Small tables with named rows and columns. After each table, cells are looked up by row and column.

bazadu.tsv
	moz	fab	dil	sur
fisu	6179	4437	5402	7940
nusagut	5674	3480	1532	3645
denibik	6335	7522	5330	6475
falakoz	4148	4619	3774	1029
nof	1273	5197	3656	3296
siso	6747	2865	4048	6763
risel	6306	4508	7570	3536

dil of nusagut is 1532
sur of denibik is 6475
dil of fisu is 5402
moz of nusagut is 5674
fab of falakoz is 4619
sur of fisu is 7940
sur of nof is 3296
dil of falakoz is 3774
dil of siso is 4048
moz of falakoz is 4148
fab of nof is 5197
fab of denibik is 7522
dil of risel is 7570
moz of nof is 1273
sur of falakoz is 1029
fab of nusagut is 3480
dil of denibik is 5330
fab of fisu is 4437
dil of nof is 3656

nonube.tsv
	femazo	movefun	fuf
bon	-0.5	0.4	0.5
puvub	0.0	0.9	0.7
tuk	0.6	0.0	0.3
domo	-0.5	0.5	0.3
kape	0.6	0.0	0.4
tadades	-0.3	0.4	0.5
pobi	1.0	-0.2	0.9
gaf	-0.2	0.4	0.3
gom	-0.4	0.3	0.3
dod	-0.2	0.9	0.8
dubezug	0.8	-0.1	0.1

femazo of tadades is -0.3
femazo of puvub is 0.0
movefun of tadades is 0.4
femazo of dubezug is 0.8
femazo of domo is -0.5
movefun of puvub is 0.9

sema =
	bim	tesoru	fubo	vamen	nasoze	ludusa	roper	daku
kopu	2197	1817	4888	8143	2173	2695	3972	6842
kovimav	1395	2353	2505	5269	2605	1766	4081	4943
bas	4288	4558	2439	660	4473	4236	3530	1600
mekero	5776	5610	4534	1517	5071	5158	2801	1809

daku of kovimav is 4943
bim of kovimav is 1395
vamen of kopu is 8143
tesoru of mekero is 5610
roper of mekero is 2801
vamen of kovimav is 5269
fubo of bas is 2439
nasoze of kovimav is 2605
nasoze of mekero is 5071
roper of bas is 3530
fubo of kopu is 4888
ludusa of mekero is 5158
tesoru of kovimav is 2353
ludusa of kopu is 2695
ludusa of kovimav is 1766
vamen of mekero is 1517

rabeku.tsv
	datebe	zuru	mamatas	fof	beko	rik	fola	goge
morep	48	58	69	33	70	68	42	57
galo	72	63	73	79	22	82	52	65
pufod	63	90	79	52	49	51	57	48
karu	39	48	71	50	58	42	31	86
foganas	50	72	76	58	65	66	68	47
pom	68	83	83	42	53	71	61	49
pelib	74	52	34	51	59	90	95	67
taki	39	52	60	47	46	29	75	59
mip	55	92	45	72	56	85	40	86
fiti	36	29	46	43	86	31	63	39

What is the beko of taki in rabeku?
46
What is the zuru of fiti in rabeku?
29
What is the goge of pom in rabeku?
49
What is the mamatas of karu in rabeku?
71
What is the goge of pufod in rabeku?
48
What is the goge of karu in rabeku?
86
What is the fof of fiti in rabeku?
43
What is the rik of pelib in rabeku?
90
What is the zuru of pom in rabeku?
83
What is the fola of pelib in rabeku?
95
What is the mamatas of foganas in rabeku?
76
What is the beko of foganas in rabeku?
65
What is the rik of foganas in rabeku?
66
What is the fola of taki in rabeku?
75
Row with the largest fola: pelib

Table tevezef
         luf  kov  samu  sakov  vovulo  gotu  faraf
negunov   94  235   183    113     123   202    165
pudud     56  125   108     78     205   200    130
tubo      66  147   129    197     225    73     85
ninavo    84  197   150    149      60   185    115
geg       67  143   125    194     227    74     86
kog       57  124   108     77     203   201    129
git       44  171   202    184     101    60     38
pitu      83  196   147    150      60   185    116
rofum     94  235   180    114     125   203    168
kevo      95  234   177    115     125   201    168
sunuz     67  144   127    195     226    73     85
buk       45  170   201    184     104    60     38

faraf of pitu is 116
vovulo of kevo is 125
gotu of git is 60
faraf of rofum is 168
gotu of kevo is 201
luf of kog is 57
faraf of pudud is 130
gotu of sunuz is 73

neke
          fop  vanala
kofu     1408    2637
kov      4826    7695
napuvus  7277    7747
paf      2011    2505
zun      3880    3791
popez    2988    6045
sevuse   2899    2940
lepuz    2517    6008
pugikog  8605    6850
zakino   7735    4318

vanala of sevuse = 2940
vanala of pugikog = 6850
vanala of lepuz = 6008
fop of lepuz = 2517
vanala of zakino = 4318
fop of napuvus = 7277
vanala of napuvus = 7747
fop of sevuse = 2899
vanala of popez = 6045
fop of pugikog = 8605
vanala of kofu = 2637
fop of zun = 3880
fop of zakino = 7735
fop of paf = 2011
fop of kov = 4826

Table dagilu
,roregem,mam,puv,forep,mugesa
zuduvul,20,-57,37,21,6
fibo,45,30,70,14,56
vele,36,66,46,22,11
gov,38,1,35,7,15
devarof,49,75,-13,14,31
veve,-11,94,89,18,34
rok,14,43,29,11,33
guf,22,0,25,34,-12
soseto,1,48,7,44,-5

forep of devarof: 14
puv of veve: 89
puv of rok: 29
mam of veve: 94
mam of zuduvul: -57
forep of soseto: 44
roregem of veve: -11
mugesa of guf: -12
mugesa of devarof: 31
forep of veve: 18
puv of vele: 46
mugesa of soseto: -5
roregem of fibo: 45
forep of gov: 7
puv of devarof: -13
roregem of soseto: 1
mugesa of veve: 34
forep of fibo: 14

dazu:
,gimag,vapi,rororet,koto,lozimug,zugu,gumorug,lobuzi,puz,febag
mip,-38781,-31977,-60145,55062,87135,46407,-33789,36843,-21331,63646
pavesan,-57366,-68599,-20502,2534,8945,-69821,-34889,-648,-2764,5506
saf,-7092,-20011,6797,2894,3132,-25859,3712,2872,-56297,4087
bogo,2533,-45836,43394,-34623,-15932,60009,4068,-40336,-14353,-22798
rak,-25253,-82727,-71921,25748,1061,-45711,-27624,41713,-43185,10917
kap,-48328,28651,-14901,17540,-9536,-52542,45647,18079,-1932,12133

vapi of rak is -82727
gimag of bogo is 2533
lobuzi of mip is 36843
puz of saf is -56297
lobuzi of pavesan is -648
lobuzi of kap is 18079
koto of rak is 25748
puz of kap is -1932
zugu of rak is -45711
lobuzi of saf is 2872
lozimug of pavesan is 8945
Which row has the largest lozimug? mip

